Here is a tiny trained network, its code and every weight. The questions are about switching its units off for an input and a target symbol, where a switched-off unit gives its printed mean instead of its output.

import numpy as np


def w(rows, s, z=0):
    codes = np.array(rows[::2]) - 128.0
    scale = np.full(codes.shape[1], s)
    scale[-1] = z or s
    return codes * scale


def norm(h):
    return h / np.sqrt((h * h).mean(-1, keepdims=True) + 1e-5)


def softmax(a):
    e = np.exp(a - a.max(-1, keepdims=True))
    return e / e.sum(-1, keepdims=True)


def log_softmax(a):
    a = a - a.max(-1, keepdims=True)
    return a - np.log(np.exp(a).sum(-1, keepdims=True))


def net(x, mask):
    ids = ['ΞΣΦηλμ'.index(c) for c in x.split()]
    T = len(ids)
    res = E[ids] + P[:T]
    u = 0
    for l in range(3):
        r = norm(res)
        for j in range(2):
            rows = slice(4 * j, 4 * j + 4)
            q, k, v = (r @ M[l][rows].T for M in (Q, K, V))
            z = softmax(np.where(np.tri(T) > 0, q @ k.T / 4**0.5, -1e9)) @ v
            o = O[l][rows]
            res = res + np.where(mask[u + j], z, o[:, -1]) @ o[:, :-1]
        u += 2
    return log_softmax(norm(res)[-1] @ U[:, :-1].T + U[:, -1])


Q, K, V, O = {}, {}, {}, {}
E = w([
[204,126,140],'Ξ',
[215,99,178],'Σ',
[214,103,83],'Φ',
[130,159,141],'η',
[9,101,137],'λ',
[117,120,72],'μ',
],0.011)
P = w([
[174,148,90],'0',
[253,65,194],'1',
[61,105,157],'2',
[58,129,163],'3',
[60,132,148],'4',
[69,136,128],'5',
[89,127,119],'6',
],0.0045)
Q[0] = w([
[158,164,174],'0.h0',
[143,46,59],'0.h0',
[153,254,78],'0.h0',
[222,67,182],'0.h0',
[64,221,89],'0.h1',
[40,230,96],'0.h1',
[115,193,49],'0.h1',
[28,85,93],'0.h1',
],0.0084)
K[0] = w([
[47,104,202],'0.h0',
[140,46,72],'0.h0',
[132,165,157],'0.h0',
[77,106,179],'0.h0',
[163,116,171],'0.h1',
[218,2,110],'0.h1',
[175,137,181],'0.h1',
[156,132,69],'0.h1',
],0.0088)
V[0] = w([
[129,9,219],'0.h0',
[74,207,175],'0.h0',
[96,86,166],'0.h0',
[155,174,94],'0.h0',
[155,88,97],'0.h1',
[88,198,102],'0.h1',
[110,168,186],'0.h1',
[86,113,91],'0.h1',
],0.011)
O[0] = w([
[177,90,77,157],'0.h0',
[204,71,226,60],'0.h0',
[205,74,95,67],'0.h0',
[7,255,229,182],'0.h0',
[151,73,46,147],'0.h1',
[212,252,155,75],'0.h1',
[189,106,196,142],'0.h1',
[198,225,49,2],'0.h1',
],0.0045,0.002)
Q[1] = w([
[150,162,227],'1.h0',
[36,144,127],'1.h0',
[2,186,149],'1.h0',
[196,141,127],'1.h0',
[186,84,109],'1.h1',
[87,193,108],'1.h1',
[94,193,101],'1.h1',
[203,102,183],'1.h1',
],0.0095)
K[1] = w([
[51,118,175],'1.h0',
[73,201,104],'1.h0',
[93,221,61],'1.h0',
[136,85,164],'1.h0',
[155,182,255],'1.h1',
[46,111,76],'1.h1',
[41,138,68],'1.h1',
[226,194,174],'1.h1',
],0.0094)
V[1] = w([
[254,183,131],'1.h0',
[97,86,188],'1.h0',
[201,94,68],'1.h0',
[140,99,159],'1.h0',
[188,82,98],'1.h1',
[110,228,93],'1.h1',
[105,24,109],'1.h1',
[136,183,149],'1.h1',
],0.0068)
O[1] = w([
[109,120,104,2],'1.h0',
[137,147,77,218],'1.h0',
[90,90,143,90],'1.h0',
[137,142,125,166],'1.h0',
[124,101,191,158],'1.h1',
[176,102,129,8],'1.h1',
[2,165,154,196],'1.h1',
[183,129,122,100],'1.h1',
],0.0085,0.00094)
Q[2] = w([
[157,218,126],'2.h0',
[112,150,193],'2.h0',
[94,200,213],'2.h0',
[129,155,146],'2.h0',
[43,86,57],'2.h1',
[164,248,156],'2.h1',
[96,77,161],'2.h1',
[167,112,227],'2.h1',
],0.013)
K[2] = w([
[239,154,223],'2.h0',
[184,209,90],'2.h0',
[167,201,118],'2.h0',
[162,158,146],'2.h0',
[179,193,240],'2.h1',
[153,32,25],'2.h1',
[70,137,212],'2.h1',
[2,131,66],'2.h1',
],0.0097)
V[2] = w([
[58,36,43],'2.h0',
[125,77,27],'2.h0',
[179,200,66],'2.h0',
[127,112,11],'2.h0',
[132,53,45],'2.h1',
[48,56,73],'2.h1',
[113,193,93],'2.h1',
[109,108,82],'2.h1',
],0.011)
O[2] = w([
[82,114,81,70],'2.h0',
[107,126,60,80],'2.h0',
[151,174,133,171],'2.h0',
[130,192,68,110],'2.h0',
[253,149,162,2],'2.h1',
[211,129,86,129],'2.h1',
[110,150,128,179],'2.h1',
[202,122,123,103],'2.h1',
],0.013,0.0018)
U = w([
[97,254,108,29],'Ξ',
[108,27,128,20],'Σ',
[101,142,93,116],'Φ',
[107,132,192,255],'η',
[141,63,114,99],'λ',
[151,173,78,134],'μ',
],0.018,0.0048)

Each question gives the input, a string of symbols that net reads in full, and the target symbol t.
The units are the heads (4 rows each of Q, K, V and O). Each row of codes is followed by its name. A weight is (code - 128) times the scale printed after its matrix; where a second scale follows, it is the last column's (O and U).
mask holds one flag per head, layer by layer. A switched-off head (its flag False) gives its mean, the last column of its rows in O, instead of its output. The means were averaged over made-up inputs and are rounded, as every weight is.
A unit's drop is (log p(t) with every unit on - log p(t) with that unit switched off) / (log p(t) with every unit on - log p(t) with every unit switched off).
The circuit of an input: a set's keep is (log p(t) with only the set's units on - log p(t) with every unit switched off) / (log p(t) with every unit on - log p(t) with every unit switched off). Starting from all 6 units, units are removed one at a time, each time the one whose removal leaves the highest keep (on an exact tie, the one counted first), for as long as the keep stays at least 0.8.
units of the circuit, in order: the units of the circuit, biggest drop first
most important unit: the unit with the biggest drop
which heads matter: for each layer, one digit per head in row order, 1 if its drop is at least 0.15 and else 0, layers parted by /
input Σ Ξ Φ Ξ η Ξ η, target Σ: units of the circuit, in order => (0.h1)
input λ η μ Σ μ Ξ Ξ, target μ: which heads matter => 01 / 00 / 01
input μ η μ η λ λ η, target μ: which heads matter => 01 / 01 / 01
input λ Σ Ξ λ, target Σ: units of the circuit, in order => (0.h0; 2.h0; 0.h1; 1.h1)
input Ξ Ξ Σ, target Σ: units of the circuit, in order => (1.h1; 2.h1; 0.h1)
input μ Φ η, target μ: units of the circuit, in order => (2.h0; 0.h1; 2.h1)
input Σ Ξ η Φ η η, target Σ: which heads matter => 11 / 00 / 00
input Φ Φ μ μ, target μ: which heads matter => 10 / 00 / 01
input μ Σ μ, target Ξ: which heads matter => 11 / 00 / 00
input η Φ η η η μ, target η: units of the circuit, in order => (0.h0; 2.h0)
input Φ η Φ Σ Σ, target Φ: units of the circuit, in order => (2.h0; 0.h1)
input μ Σ η λ, target Ξ: units of the circuit, in order => (2.h0; 0.h0; 1.h1; 1.h0)
input Φ Ξ η, target Φ: units of the circuit, in order => (2.h0; 0.h1)
input Φ λ λ, target μ: which heads matter => 11 / 00 / 01
input η Ξ μ Σ Ξ, target μ: which heads matter => 01 / 01 / 00
input λ Φ η Φ Φ, target μ: units of the circuit, in order => (0.h1)
input Ξ Ξ Φ Σ Ξ, target Φ: which heads matter => 10 / 00 / 10
input μ λ μ, target Ξ: which heads matter => 10 / 00 / 00
input η λ μ, target η: units of the circuit, in order => (2.h0; 0.h1)
input η λ Φ, target η: which heads matter => 11 / 10 / 11
input Ξ Φ Φ, target Φ: most important unit => 0.h0
input Ξ λ η, target Ξ: which heads matter => 11 / 11 / 10
input Ξ Ξ Ξ Σ, target Σ: which heads matter => 01 / 11 / 01
input λ Ξ μ η, target λ: which heads matter => 10 / 00 / 01
input η η Ξ Φ, target η: which heads matter => 01 / 00 / 01
input λ η η μ, target Σ: units of the circuit, in order => (0.h0; 2.h0; 0.h1; 1.h1)
input Φ Ξ Φ, target μ: most important unit => 0.h0
